[  0  -2  -9  -5   8  -8  -7  -2   0  -8   2   1   6   6  -2  11  -2 -17
  10   2  -4 -11   6]
kob
[  3   1 -27  -2   3  12  11   1   2   1   3  -3  -8   9   8  17   7   9
   3   5  -4 -16  17]
rupen
[ 11   3  -7  -2   6   1  -2   4  -3   2   6   1  10  -3   5   9  -5  -2
   1   5  13  13 -10]
lat
[ 12  -1 -12  -9  14   2  -1   0   7  -3   3   6   7  -1   5  -3   5   0
  -1  -1  -4 -28   7]
rupen
[ -5   1  -8  -7   0  -4  -3   2  -5   0   1  -6   6   2  -9  -1  -7 -18
  17  -5  -4  15  -6]
nesig
[ -2   7 -21  -1   8   3  -9  -1  -2   1  -2  -8 -17 -10 -10   4  -3   6
  -2  -6  -6  11   4]
zik
[ -2   4   5   6   6  17   7  -4   0   2  -4  -5 -26   5   7  -3   5  14
   9  -2   0  -1   6]
Lete
[ -3   9  34  -4   9  -3  -8  -1  -1  -4   2   1  -9  -1   3  12  10 -10
   5  -4  19  11  -7]
kob
[  4   5 -17  36  16  23  22   2  10  14   9 -14 -19  11   4  -2   3  28
  22  25  12   4   9]
lat
[ -4  -1   2  16  18  -1   7  -4  -6  -3   4 -11  -8   1   1 -13   6  -3
  -3   4  -7  12   3]
zik
[ -6   5   5   5  -4  -9  -3   0   0   1  -2  -2  -3  -5 -14   6 -12  -2
  11  -1 -15  23 -11]
nesig
[  5   5 -24   3  11   9 -16  -1  -4   7 -10  -4  -1   0  -7 -15   1 -13
   6 -11  -4   4   6]
zik
[ -5  10  14   5   1  -4   0  -9  -4   2 -17  -2  -5 -10  -1 -10   1   3
  -5 -11   0   3  -6]
zik
[  1   3 -16  16  10  23   4   2   2   0 -10   4   4   8  -6   1   1   9
   9  10  -4  -7  -1]
lat
[ 30  -1   5 -44  -7 -28 -32   1  -2  -5  12  14  24  -3  -7  21  -8 -52
  -3 -14  10 -14  -4]
Mub
[  4   3  -5 -10   9  13  -2   2   0  -7   7  -1   2  -3  -2   4   3   0
  -6   9   4  -3  -8]
Mub
[ -1  -4 -31  -4   0  -8 -14   0  -3  -1  14  -6   7  -3  -3  -6  -2 -16
 -14   5 -11 -11  16]
Lete
[ 12   2   1   1   7 -22  -8   0  -1   0   8   7  13 -11   3   8  -8  -3
 -14   8   1 -10  -6]
Mub
[  8  -1   0  -4   6  -5   2   3   2   1   5  10  15  -9   0  -9   0   4
 -10   4  -1  -7  -8]
Mub
[  6   3  21   6  -3  -2   0   3   2   2   5  10   6  -5  -9   9  -4   7
   3   8  -3  11 -15]
Mub
[  0   4  -4   4   2  -7  -6  -1   2   1  -5  -1  23   1 -12  -1  -4 -14
  11  -3  -4   7  -7]
nesig
[-3  2  3  6 -6 12  2  1  3  2 -5  4 -5 -2  4  6 11  8 -9  6  0 -4  4]
Lete
[ -3   5   2   4   4   4  -9  -2  -3   1   6   4  -5   0   0  -7  -1 -13
   5  -1  11   1   5]
kob
[-2  5  8 -9 -1  9  1 -1 -1 -6 -3  4 -6  2 -3 10  8  2  2 -5  0  7 -6]
Lete
[  2   7 -11  -1  11  -1 -14   8   1   0   8   0   3  -1  -6  15  -1 -22
   7   2  -2  -4   9]
lat
[  2  -5  -3 -20   3  -6  -3   2  -1  -9   4   8  -1   4  10  13   7   1
 -20  -4  -4 -36   9]
rupen
[-10   2  13   7   1   1   1  -2  -1  -4  -6   1   9   0  -1  12   1 -12
   1   8   1   5   2]
kob
[  4  -5 -19  12   7   5  11   0   5   5   6  -5  -3   8   7  -7   1  14
   2   8   1 -26  13]
rupen
[  8   0   5  -5   2   2 -14  -3   1   5   3  11   5   1  -2   2   0 -17
   8  -4  -2 -14   8]
kob
[ 6  4 -1 -4  2 17  3  4  4 -1 -1  7  5  2  3 12  1  7  5  4  1 -3 -4]
Mub
[ -7   3  -5  -3   1 -11  -8   5   5   2  11  -4 -12  -1  -6  14  -8  -3
  23  -6  -7  31  -6]
nesig
[ 4  7  6  7  5 17 -4  1  3 -3 -5  0 -1  1 -3  0  8  2  6  4  7  2 -2]
kob
[  4   3 -11   3   4   2  -2   2  -3   4  -2   0  10   3   8  11   4  -2
  14   2  -2  12   0]
lat
[ 15  -3  -8 -45   2 -23 -27   2   0  -8  15   9   2  -2   5  13   2 -21
 -18  -7  -1 -33   6]
rupen
[  0  -1  29  -1   4  -4 -11   3   4  -6  10   3  -6   3   2  16  10 -28
   8   2   3 -12   1]
kob
[  4   5  -4   3   5 -10 -11  -7  -2   1  -4   2  -8  -5  -2  -1   3   3
 -13  -3   3   7  -1]
zik
[ -3   6   0   4   6 -16 -11  -3  -2   3   4  -5  -2   1  -5   0  -1 -22
   1   0   6 -10  12]
kob
[ -3   2  11   4   4  -2 -11   0  -2   3   3  -2  -5   1  -5   4  -5 -19
  14  -7   2   9   3]
kob
[  6   4 -17   5  20   8   4   3   2   4   8   6   3   9   4  14  -2   3
  16   8   5   5   1]
lat
[  2  -2  -3 -19  -6 -14 -21   1  -1  -8   6   4   7  -5  -5  10  -3 -18
 -13 -11   0  10  -4]
Mub
[  3  12   4   3   9  25  10   0   8   1  -4   1 -13   4 -17   7  -6   3
  42   1   2  13 -16]
nesig
[  1   4   5  -5   3   4 -15  -5   2  -3  -1  -6   4   3  -8  11  -5 -20
   4  -1   1  -3   5]
kob
[ -2  -3   4   2  -2   5 -17  -1   2   5   4  -4 -13  -3  -8  -7   5  -8
  -2  -3   7   1   3]
Lete
[ -1  -2 -10  -9   2   0  -6   1   2  -5   3  -1  -5   4   0   1   2  -4
   3  -2  -5  -7   7]
Lete
[  4   4   5 -17   2  -4  -2  -4   2  -7  -6   5  -5   4   9  11  12   4
  -6   0  -1 -18   3]
rupen
[ -7   5   8 -35  -3  -6 -14   1  -3 -20   5  -8  -8  -2   1  13   4 -16
 -10 -11   2   9  -6]
Lete
[  3   3 -13  -5  -4  12   4  -2   6  -1  -3  -2  -8  -2  -5  -1   1   5
   1   2  -1 -12  -1]
Lete
---
[ -2  -1  -3  -5  -2   8   3  13   5   2  -7  -5   6 -12  -4   3  -2   8
   0  16   2  -1  -1]
bez
[ 8 -4  2  7  1 19 12 10 14  4 -6  1  1 21 -7  6  5  2  2 10  1 -2 -1]
Nosis
[ 6 -4 -2  0  0 10  9  6  2  2 -4 -2 -2  8 -6  0  5  2 -3  9  3  0  1]
Nosis
[  1   1 -12  -4  -1   5   0  17  -1   3 -17  -6  15 -24  -2   1  -9   5
   6  24  -6   2   0]
bez
[  1  -7  -7  -4  12  23  13   3  -9   5   3 -11 -18  27  15  -6  -9   1
  -4  23  11   0   3]
Nosis
[ 10  -3 -11   6  -7  10   7  17   0  14 -13  -5  19  -5  -5   7   4  -3
  14  23  -7   5   1]
Nosis
[  6 -19  -8  -4  -7  10   6  19  -1  12  -8  -6   5 -11  -1   9  -6   6
   4  21  -6   2  -1]
bez
[  6  -1  -8  -3   2   8   5  13  -4   1  -2  -3 -12  -5  12   2  -8   6
  -8  24   3  -4   0]
bez
[ 6 -5 -7 -4  0  5  1 21 -5  9 -9 -1 -5 -7 -1 -1  3  3 -5 18 -9 -1  1]
loti
[  7  -1  -5 -15   9  14   9   3  -8 -11  -7  -7  23 -27   4 -12 -16   7
  -7   2   4   6   6]
lorom
[ 15   7 -12   4  11  12  -6   3  -7   5  -3  -4  23  11   4   7  -7  -3
   7  13  -1   4   1]
lorom
[  1  -4  -1  -2   3  11   8  12   0   5 -10  -5 -23   2   5  -1  -8   4
   2  18  -4   0   0]
Nosis
[  2 -12  -4  -2   8   3   1  12 -12   9  -3   0 -12   5   1  -7  -1   0
 -10  15  -8  -1   6]
loti
[  0 -12 -11  -4   5  18  12  15 -11   5  -4  -8 -11   8  11  -5   4   2
  -9  25   6  -1   5]
Nosis
[ -3 -11  -1  -2   1  10  10   3   0   2  -6 -10  -7   4  -1  -7  -8   1
   9  13  -4  -4   0]
Nosis
[  1   0   2  -7   6   8  -1  -4   2  -9  -3  -1   8  -6   0  -8  -9   3
  -5 -10   4   2   1]
lorom
[  9  -6 -21  -6   3   5  -1  14 -21   4 -20 -15  37 -35  -4 -18 -22  -6
  13  37 -18  20   1]
lorom
[ -8 -10  -4   2   3   1   1  -8   4   9  -4  -4 -11  11  -5  -6   0   0
   5  25  -8   6  -1]
Nosis
[ -1   6  -9   0   6   9   6  20  -1   1  -5  -5   2 -11   5   9  -3   8
  -5  23   4  -3   2]
bez
[ -3  -5 -13 -10  10   6   4  12  -9   1  -1 -11 -10   2   9  -8 -12   6
  -4  24  -1   2   1]
bez
[ -3  -3   3  -1  -2 -13  -1  15  11  10  -9  15 -15  -2  -8  -7   4   3
   0   7 -13  -2  -5]
loti
[ 1 -5 -5  1  9  3  3  4 -8  4 -1 -3 -6 10  2 -5 -3 -2 -6  8 -2  4  5]
loti
[  1 -10  -5   5  -3   4   2  11  -3  10  -3  -5  -3   1   3   8   0  -3
   9  28  -7   4  -2]
loti
[  0 -11 -18  -6  -2   2  -3   7  -6   6  -9 -11  27 -18 -10  -5   0  -5
   7  26  -8   9   1]
lorom
